In the rows, 128 means zero.
Each row has a class, written after it.
[130 125 161 115  93 169 104 125 111 153 137 123 174 108 179 133 128 114
 146 172 154 145 100 116  84 102 121  94 152 126 127 147 109 119 132 137
 131 123 145 105 146 105  92 137 160 121 156] | G
[130 101 132 191 137 122 129 140 116 109 138 106 130 129 133 149 122 117
 118 128 106 118  92 103 104 151 182 103 127 114 135 109 154 125 143 153
 126 117 165 127 154 122 112 137 148 155 165] | S
[113  97 172 149  88 149 111 154 107 140 143 123 169 101 154 136 147 135
 138 159 139 153 124 131 105 129 107  99 135 124 125 112 122 121 145 154
 117 123 128 130 148 137 108 105 167 111 174] | G
[106 142 104 143 174 106 141 139 132 110 123 110 132 129 154 101 136 120
 127 135 141 158 120 121 118 152 155 112 116 133 153 103 160 159 170 158
 136 153 102 108  88 141 135 169 159  92 124] | K
[135 103 220 122 147  87 131 137 120 158 138  93 173 125 115 123 129 129
 111 140 127  82 130  80 138  77 190 114 120 137  79 118 161 139 147  85
 154 140 103  98 110 123 159 161 114 100  98] | F
[119 119 138 216 117 115 123 136  98 135 131 102 123 110 141 135 131 125
 134 109 125 164 111  95 126 136 203  98 107 123 137 150 119 136 118 151
 129 142 165 168 135 138 117 131 138 165 130] | S
[138 177  91 106 186 163 141 147 162  59 121 104 136 136 164 111 103 119
 137 157 160 118  68  97  85 170 126 134 149  59 121 116  85 131 109 128
 131 107 144 105  90 129 107 159 115 130  97] | C
[ 91 126 167 175 117 115 143 133  83 137 111 130 130 104 131 121 140 102
 131 107 120 176 147 118 131 108 172 104 109 118 129 161 147 143 134 150
 128 166 142 147 107 135 127 142 117 125 128] | X
[133 201 135  77  91  92 110 123 131  80 138 145 114 126 132 132 132  89
 133 140 117  86  83 128  98 162 146 129 140 105 144 141 117 132 133 138
  93 170 103 108 120 148 120 153 105 125 141] | S
[104 108 139 126  92 178 117 148  98 160 123 112 166  93 136 135 147 125
 109 125 109 153 151 128 129 137  75 122  94 104 168 123 111 126  94 155
 182 124 136 151 127 118  97  92 127 183 176] | G
[112 104  97 164 163 123 118 149 151 129 137 141 110 139 141 115 125 138
 103 114 140 172 126 148 108 141  88 132 116 152 148 124 145 126 153 143
 118 105 113 124 145 135 174 159 160 124 172] | K
[141 136 141  75 137  87  97 127 132 134 138  96 131 128 136  98 111 112
 115 135 133  92  95 108 120 158 175 137 112 128 124 135 144 138 135 102
 137 176 132 123 125 158 106 161 145 116 106] | G
[130 135 115 137 111 115 123 153 134 135 131 119 123 120 120 123 135 126
 121 122 128 144 131 143 121 143 134 122 108 157 145 136 126 134 140 113
 128 135 121 153 155 135 142 123 145 131 112] | G
[107 126 148 148  70 162 115 140 123 140 137 139 177 103 140 146 136 139
 129 157 160 146 141 130 130 119  94 120 123 107 141 115 104 113 118 150
 138 112 106 137 120 129 157  90 130 118 156] | M
[143 153 100 166 141 124 137 153 139 134 136 124 139 109 131 122 128 144
 127 124 154 155 130 150 128 155 132 126  99 129 138 137 126 128 144 140
 115 125 103 161 140 131 173 128 139 137 116] | M
[119 177  92 141 178 167 159 145 153 107 111 107 134 146 198 116 120 122
 140 121 155 170 128 118 102 130  98 122 111  86 139 116 131 145 147 132
 117  90 132 116  94 114 106 152 144 138 173] | C
[141 152 147  98  60 129  99 129 131  89 133 136 149 106 138 115 116 170
 114 160 153  88  85 121 107 130 168 118 125 114 142 116  92 151 148 155
 117 112 135  93 123 123 120 106 133  68 104] | G
[116 124 156 109 101 185 117 158 136 158 145 124 198 114 163 119 116 134
 109 167 162 123 153  92 107 102  75 125 119 105 131 116 101 109 122 121
 141 124 119 113 148 110 128 100 159 118 164] | G
[157 166 126 121 161 170 130 142 150 131 133 115 136 140 161 136 105 141
 136 162 170 135  81  93  86 154 146 107 156  88 110 111  99 114 134 134
 116 120 141 145 107 120  83 161 149 134 133] | B
[ 80 120 151 166 120 140 123 145  88 104 109 110 170 113 147 119 151 108
 163 137 120 127 140  78 108 101 190  95 122 112 108 161 125 155 116 151
 122 155 133 159 118 167  84 124 146 103 113] | X
[151 148  89 217 131 131 156 151 139 173 119 133 119 135 148 127 128 139
 110 123 160 163 139 165 118 131 152 112 106 160 147 123  89 124 144 174
 134 113 129 173 123  96 155  93 151 137 120] | B
[134 107 152 128 161 147 140 112  93 225 134 108 162  74 158 116 148 141
 104 156 161 130 152 148 138 103 112 124  95 177 144 133 155 134 151 162
 133 124 126 131  91 111 120 127 178 145 168] | M
[131 100 116 154 183 122 133 143 120 152 143 134 137 123 105 137 139 151
 116 128 149 154 136 137 142 140 123 122 141 128 135 119 142 129 136 161
 138 153  99 141 129 133 166 142 149 111  90] | K
[ 98 146 122 227  93 146 141 166 140  94 140  91 161 114 180 119 131 109
 129 128 123 145 125  79 110 131 181  53 127 150 145  95 106 146 161 118
 138 155 147 146 121 123 148 140 187 151 152] | T
[125 128 133 154  97 168 114 137 128 153 124 135 167 116 159 120 135 129
 113 144 150 134 120 134 113  98  93 127  92 118 143 145 124 122 137 153
 131 108 135 126 112 128  73  79 146 129 166] | B
[135 145  90 151 157  85 149 150 165 126 126 123  81 134  95 112 121 112
 108 105 118 164 140 152 121 155 142 126 122 140 146 117  96 132 161 130
 164 148 137 162 112 158 129 137  82 154  84] | H
[ 98 138 116 168 129 104 125 150 121 124 121 119 121 121 148 144 145 110
 142 115 129 159 128 146 120 128 133 107 115 148 147 136 110 136 154 129
 125 127 137 151 126 150 137 141 151 112 124] | X
[ 74 118 175  77 102 155 134 145 115 163 153 116 197 101 140 123 163 100
 122 148 141 135 150  96 137 104 128 121 119 123 126 122 135 122 139 131
 101 167 116 139 115 142  92 127 136  89 161] | C
[145 123 106 188 159 103 120 145 132 130 129 120 110 119 114 142 146 141
 122 136 138 137 115 142 126 145 130 116 129 149 162 138 110 125 125 147
 135 123 119 153 152 132 144 116 144 145 113] | S
[113 137 151 138  84 158 113 149 107 123 127 124 152 105 155 132 147 138
 115 157 154 148 120 124  93 110 102 112 119 106 123 145  72 133 124 165
 122  76 118 123 101 135 121 104 102 120 169] | C
[115 126 143 136 136 180 130 144 112 144 129 116 182 107 156 126 147 140
 122 155 156 146 126 100 113 111  76 130 136  91 141 112 107 122 125 147
 136  95 128 129 115 117 113 107 141 119 163] | C
[ 75  78 187 199 188  95 124 136 104 177 196  87 187 136  98 163 161 106
 140 125 126 137 191 110 162 116 197  66 121 110 123 141 192 122 166 147
  89 209  93 129 129 143  75 152 158 106 146] | T
[132 160 114 108 116  98 116 141 138 103 130 125 128 110 121 130 124 141
 106 128 137 104  94 139 137 193 164 132 115 128 150 115 114 136 117 122
 128 162 115 167 129 154 143 118 137 110 113] | M
[112  83 157 184 148 148 155 142 111 165 140 119 160 126 151 149 143  87
 119 127 117 132 166 124 114 106 183  86 130 136 130 116 144 129 145 141
 130 157 125 137 144 122 109 129 155 124 140] | B
[143 137 125 214 100 148  99 160 106 115 147 137 194 120 143 139 149 173
 144 144 157 139 110 150 129 117 106  91 128 130 141 112  97 127 130 181
 140 108 107 119 142 105 137  98 191 167 138] | K
[106 119 104 217 233 155 170 130 115 175 119 109 153 119 165 145 119  90
  80 134 152 197 149 124 140 162 114 113 142 108 184 101 156 128 112 130
 176 163 120 109 112  84 135 131 164 136 154] | K
[ 98  98 165 180  90 136 149 146 104 128 125 130 137  96 130 147 148 105
 125 119 109 124 146 109 136 108 183  87 130 146 144 132 114 139 113 144
 121 175 142 150 154 123 146  98 141 136 125] | S
[102 121 144 182 111 114 126 138  99  87 126 120 129 111 142 144 146 107
 135 114 109 127 117 114 116 134 193 110 118 121 150 138 125 149 110 145
 132 150 123 141 135 136 156 141 137 131 115] | S
[143 149 117 174 158 100 136 137 123 120 129 145 112 142 145 138 131 138
 112 117 145 144 123 158 105 122 130 124 127 145 141 115 114 135 125 143
 137 116 111 120 138 109 174 151 154 128  97] | B
[107  98 141 108 130 149 112 115 138 143 130 112 179 151 144 118 120 123
 129 122 137 117 113 126 143 116 117 134 108 109 112 133 186 134 125 137
 143 156 133 139 134 137  95 125 171 141 156] | S
[126 144 139 133  79 156 123 146 137 145 120 137 164 115 152 123 120 110
 110 165 151 117 121 144 114 100 101 125 111 118 135 131 110 108 159 141
 140 114 141 101  98 125 121  99 124 136 169] | X
[159 160 143 108 155 145 118 130 128 132 114 114 144 140 164 110  96 141
 109 154 164 146 119 114 114 156 171 117 123  72 143 123 156 132 137 126
 162 160 112 135 104 103 128 144 149 105 139] | Z
[119 129 144 139 105 170 118 142 108 176 120 136 163 107 172 129 145 135
 102 148 157 148 133 143 112  90  92 114  85 140 140 142 115 135 123 162
 127 108 130 143 110 111  80  96 155 137 175] | B
[140 136 134 180 139 133 156 144 107 126 112 141 136 114 131 126 134 147
 134 128 128 163 154 116 117 118 163  94 122 124 136 129 147 143 128 165
 127 127 117 159 143 108 145 121 130 135 134] | M
[137 131 135 111 172 110 116 134 130 142 117  96 130 136 151 104 110 152
 121 128 145 133 135 121 126 142 134 121  95 124 140 134 150 150 141 114
 150 141 131 139 121 128  90 137 161 114 130] | G
[101  99 144 156 137  96 121 148 116 106 133 108 132 129 132 126 132 123
 139 109  92 126 154  97 134 100 171 114  92 117 134 137 142 146 109 112
 124 141 123 124 144 142 148 137 128 127 110] | T
[111 172 140  56 145 116 109 125 134 115 137 121 118 143 156 131 122 129
 111  88 132  96 126  96 125 119 139 130 103  72 127 147 123 162 114 101
 109 167 124 114 122 158 112 171 103 122 110] | F
[135 141 156 155  69 191 121 133 140 138 113 132 191 119 152 137 129 145
 129 168 152 104 102 127 111  91 128 109 145 107 130  99 119 114 141 136
 149  99 119 108 124  98 139  79 169 136 171] | Z
[146 132  95 157 133 114 124 142 155 130 121 130  97 135 108 134 130 141
 122 115 135 148 129 159 140 143 137 124 127 143 159 129 123 119 123 136
 151 132 111 138 146 131 168 100 147 134  97] | Z
[140 133 131  84 172 126 148 129 135 124 143  96 150 120 138  94 102  94
 132 143 132  61 128 105 124 165 201 139 143 134 113 102 127 139 145 125
 123 199 138 115 107 115 115 159 157 120  94] | H
[ 97  19 108 194 252 128 167 148 159 152 128 121 102 155  70 129 112 153
  76  90 120 179 149 172 162 141  88  84 142 200 150  69 152 138 154 105
 190 105 195 198 154  90 142 140 193 127  74] | K
[128 149 140 121 140 100 129 113 137 102 123 119 125 138 134 100 132 127
 117 123 125 141 102 126 126 157 163 118 138 110 139 115 150 146 142 114
 148 165 141 126 112 154  86 152 115 130 118] | F
[125 138 115 122 110 129 131 132 154 140 140 135 110 112 149 138 129 129
  86  99 138 137 143 153 136 131 126 118 104 142 142 134 115 157 154 110
 110 128 124 134 131 138 158 139  99 112 130] | F
[147 156  92 164 132  95 127 144 139 116 137 121 102 107 138 136 127 137
 121 113 150 134 139 147 136 158 151 112 108 146 145 139 110 151 139 146
 118 140  94 130 129 154 186 127 131 119  97] | M
[ 89 105 140 141 113 128 150 123  96 143 104 116 103 113 125 132 143 108
 143 135 103 160 157 113 129  98 158 116 115 115 149 129 139 142 121 119
 111 135 148 127 118 126 142 123  96 140 120] | T
[110  90 176 148 122 140 139 145 110 152 137 111 141 117 138 132 158  89
 109 112  97 132 155  96 134 113 195  98 124 135 149 124 161 139 137 113
 134 159 135 153 136 140 112 136 137 123 139] | F
[123 145  96 137 118 171 134 142 145 117 114 124 146 109 145 123 152 162
 146 149 127 176 124 148 108 139  56 104 129 132 191 101 104 136 150 177
 156  72 134 121 129 111  63  89 156 134 170] | G
[138 137  89 190 137 130 135 167 163  98 143 132 138 139 136 122 136 156
 124 105 150 159 125 159 131 155 116 111 122 129 139 112 102 132 138 133
 140 130 126 165 156 131 163 122 146 143  90] | F
[122 104 136 173 131 136 136 148 100 155 120  99 129 101 152 137 136  90
 144 135 110 119 163  84 103 123 185  97 128 127 143 136  92 140 110 124
 139 145 134 149 149 133 134 123 129 134 120] | G
[106 121 127  98 175 119 114 139 140 120 135 112 173 129 132  81 139 152
 126 157 142 170 145  97 146 157 101 138 110  88 170 101 176 138 143 146
 158 167  90 165  97 134 114 146 146  60 135] | T
[109 191 106 110 159 158 153 135 153  85 127 122 150 151 159 133 119 133
 118 118 148 135 136 111 114 129 117 114 122  82 132 103 123 163 147 126
 120  96 121 131  88 116 100 152 122 102 137] | C
[ 62  50 136 185  82 147  76 119  86 150 141 132 165  78 156 120 122 136
 113 133 147 136 134  91 131 105 128 124  69 120 133 170 132 120 113 131
 126 176 181 124 121 160  79 113 122 150 190] | K
[123  98 128 184 134 146 144 161 117 153 113 110 106 101 150 139 129 108
 111 109 106 141 163  89 114 126 180  94 110 127 154 137 105 142 108 123
 138 146 152 169 156 141 119 105 129 148 138] | G
[119 137 109 136 145 130 141 150 132 151 116 141 130 116 133 140 129 120
 117 135 149 158 146 153 124 128  87 122 117 119 139 139 110 126 152 141
 141 138 128 165 113 134 143 119 111 101 118] | X
[142 149 137 122 164 151 113 138 157 133 130 116 133 151 132 155  99 159
 137 152 155  96 103 101 104 125 115 100 146 106 115 121 110 127 166 111
 118  85 120 116  98 113 107 152 137 117 163] | K
[124 130 141 108 156 108 151 127 144 169 131 106 123 138 108 137 110 164
 107  81 132 153 110 161 150 130 141 137  96 139 123 112 125 127 144 111
 141 115 145 135 132 107 141 149 132 134  96] | B
[123 114 141  25 167 160  74 131 143 159 129  98 172 132 158  81 102 133
 132 161 157 101 168  62 149 117  50 154  80  45 146 151 156 138 116 116
 147 166  91 131  87 128 106 136 113  86 161] | T
[132 119 114 126 167  81  91 136 129 131 104 105 119 132 131  90 122 142
 129 143 148 127  99 109 124 140 143 126  99 122 147 140 146 148 153 122
 133 150 120 123 123 153 114 142 130 104 123] | K
[126 159 137 149 132 103 134 105 114 110  97 121 149 136 126 116 145 119
 184 171 140 113 117 129 113 128 178 144 138 100 125 134 142 138 121 147
 127 143  82 132  94 130 137 138 105 125 116] | S
[ 93  89 164 172 122 133 145 145 103 128 131 122 147 121 137 127 131 129
 132 128 103 140 172  84 125  88 161 102 116 116 130 114 136 134 115 133
 129 136 137 133 132 115 152 125 131 127 141] | T
[125 107 116 167 111 138 133 116  75 124 122 143  89 129 140 152 130 113
 124 150 114 171 136 155  99 151  71 134 133  93 160  74 134 113 136 143
 152  89 195 148 110 133 124 125 110 203 166] | S
[127 136 145  94 164 104 113 138 145 123 138 100 146 141 137 114 131 119
 122 136 129 116 110 118 137 156 163 135 100 114 142 121 175 139 143 131
 122 152  99 141 115 147 102 160 154 112 149] | S
[102 124 152 154 100 140 116 133 119 102 130 150 163 107 142 128 153 156
 144 153 147 121 132 133 114 106 100 120 126 116 157 113 132 130 143 168
 102 102 106 106 131 135 132  93 163  86 163] | M
[124 125 107 205 124 134 125 152 126 114 141 140 121 125 138 143 141 141
 137 125 164 158 143 155 107 130 107 112 129 137 132 135  85 124 135 139
 126 129 112 148 133 148 167 118 149 129  84] | B
[125 115 152 135  46 178 123 109 123 205 137 114 159  92 150 129 116 123
 140 175 147 167 117 111 108 114 132 136 134 115  86 126 110  84 149 130
 140  98 159 134  82 168 102  93 105 152 185] | Z
[ 79  97 157 210 131 126 121 149 103 113 114 136 147 123 152 111 122 122
 127 112 131 136 158  78 118  73 150 105  95 121 124 157 139 147 118 108
 127 158 135 124 131 139 137 120 148 120 135] | K
[150 155 120 121 169 123 134 115 129 134 127 114 117 148 156 120 117 125
 137 129 146 137 107 136 110 160 166 127 133 101 138 118 141 135 151 145
 127 144 130 130  99 135  90 157 148 115 117] | B
[ 89  99 145 158 145 129 143 145  98 153 110 121 143 110 150 116 141 100
 137 124 112 175 181 111 114  89 160 101 107 127 141 151 110 144 126 153
 136 123 138 146 141 129 131 144 112 111 134] | X
[118 117 162 161 116 130 129 141 112 144 140 116 147  96 126 118 105 117
 123 134 143 103 139 102 126 105 154  98 100 130 117 126 101 119 130  90
 131 150 180 140 132 115 147 141 124 185 107] | M
[109 126 137 156 150 151 155 143 123 110 135 112 150 126 144 112 109 125
 128 132 111 113 160  64 106 106 167 100 121 105 125 131 127 132 118 123
 127 157 144 115 127 105 128 141 134 146 134] | T
[ 95  86 148 179 125 144 145 148  85 135 112 104 115 107 137 136 138  90
 133 135 106 144 182 111  97 132 151  90 124 123 149 148 114 139 119 138
 140 144 133 128 145 127 127 100 120 129 139] | G
[102 136 158 207 122 141 132 127 109 123 108 114 146 133 153 129 125 129
 126  99 136 146 137 141 136  91 168  98  90 128 142 145 158 141 120 112
 182 151 141 136  95 103 131 120 184 172 126] | Z
[ 96  85 153 159 118 142 127 149  96 174 144 105 141 109 145 137 138  76
 128 126 111 114 162  97 110 120 161 102 115 129 121 138 116 118 103 126
 124 173 156 147 149 150 104 123 146 177 150] | G
[135 180  87 142 176 170 142 146 180 118 138 132 134 124 145 124 113 149
  96 136 169 151 110 127 114 154 122 124 115 105 125 121 145 132 140 139
 129 126 112 151  85 135 111 143 154 134 138] | Z
[141 158  95 155 172  77 118 129 158 144 134  99 118 156 128 120 111 122
 137 111 146  81  91 130 137 148 168 122 123 151 122 133 123 137 163 122
 125 157 122 124  96 157 123 135 170 119  96] | K
[140 179 113 146 182 157 161 147 151 119 125 115 138 142 162 117 108 125
 133 138 145 157 147 116 102 126 127 103 131  87 126 119 119 140 161 172
 122  87 119  91  94 116 115 158 129 132 153] | X
[126 142 126 149  93 171 132 141 128 119 120 131 165 108 160 118 134 151
 127 155 163 158 113 114 117 109  96 130 129 104 134 108  96 124 129 144
 136  90 143 126 108 119 129 101 125 128 147] | C
[137 158  89 172 184 146 120 151 153 120 133 120 137 139 176 138 137 117
 113 138 146 135 106 129  90 146 141 101 109 120 153 116 112 150 145 153
 125  95 124 173 101 142  59 147 165 115 141] | B
[139 119 154 160 124 157 130 152 119 155 135 130 170 109 144 109 133 148
 104 149 151 150 120 127 115 128 109  98 114 137 140 100 132 119 160 159
 143 134 145 155 124  96  96 119 167 138 166] | B
[134 116 150 121 138 143 117 160 119 176 140 109 167 110 143 143 138 127
 132 162 149 152 120 120 109 117 109 116 130 120 109 104 106 119 149 142
 140 119 133 163 120 131  96 133 135 144 145] | H
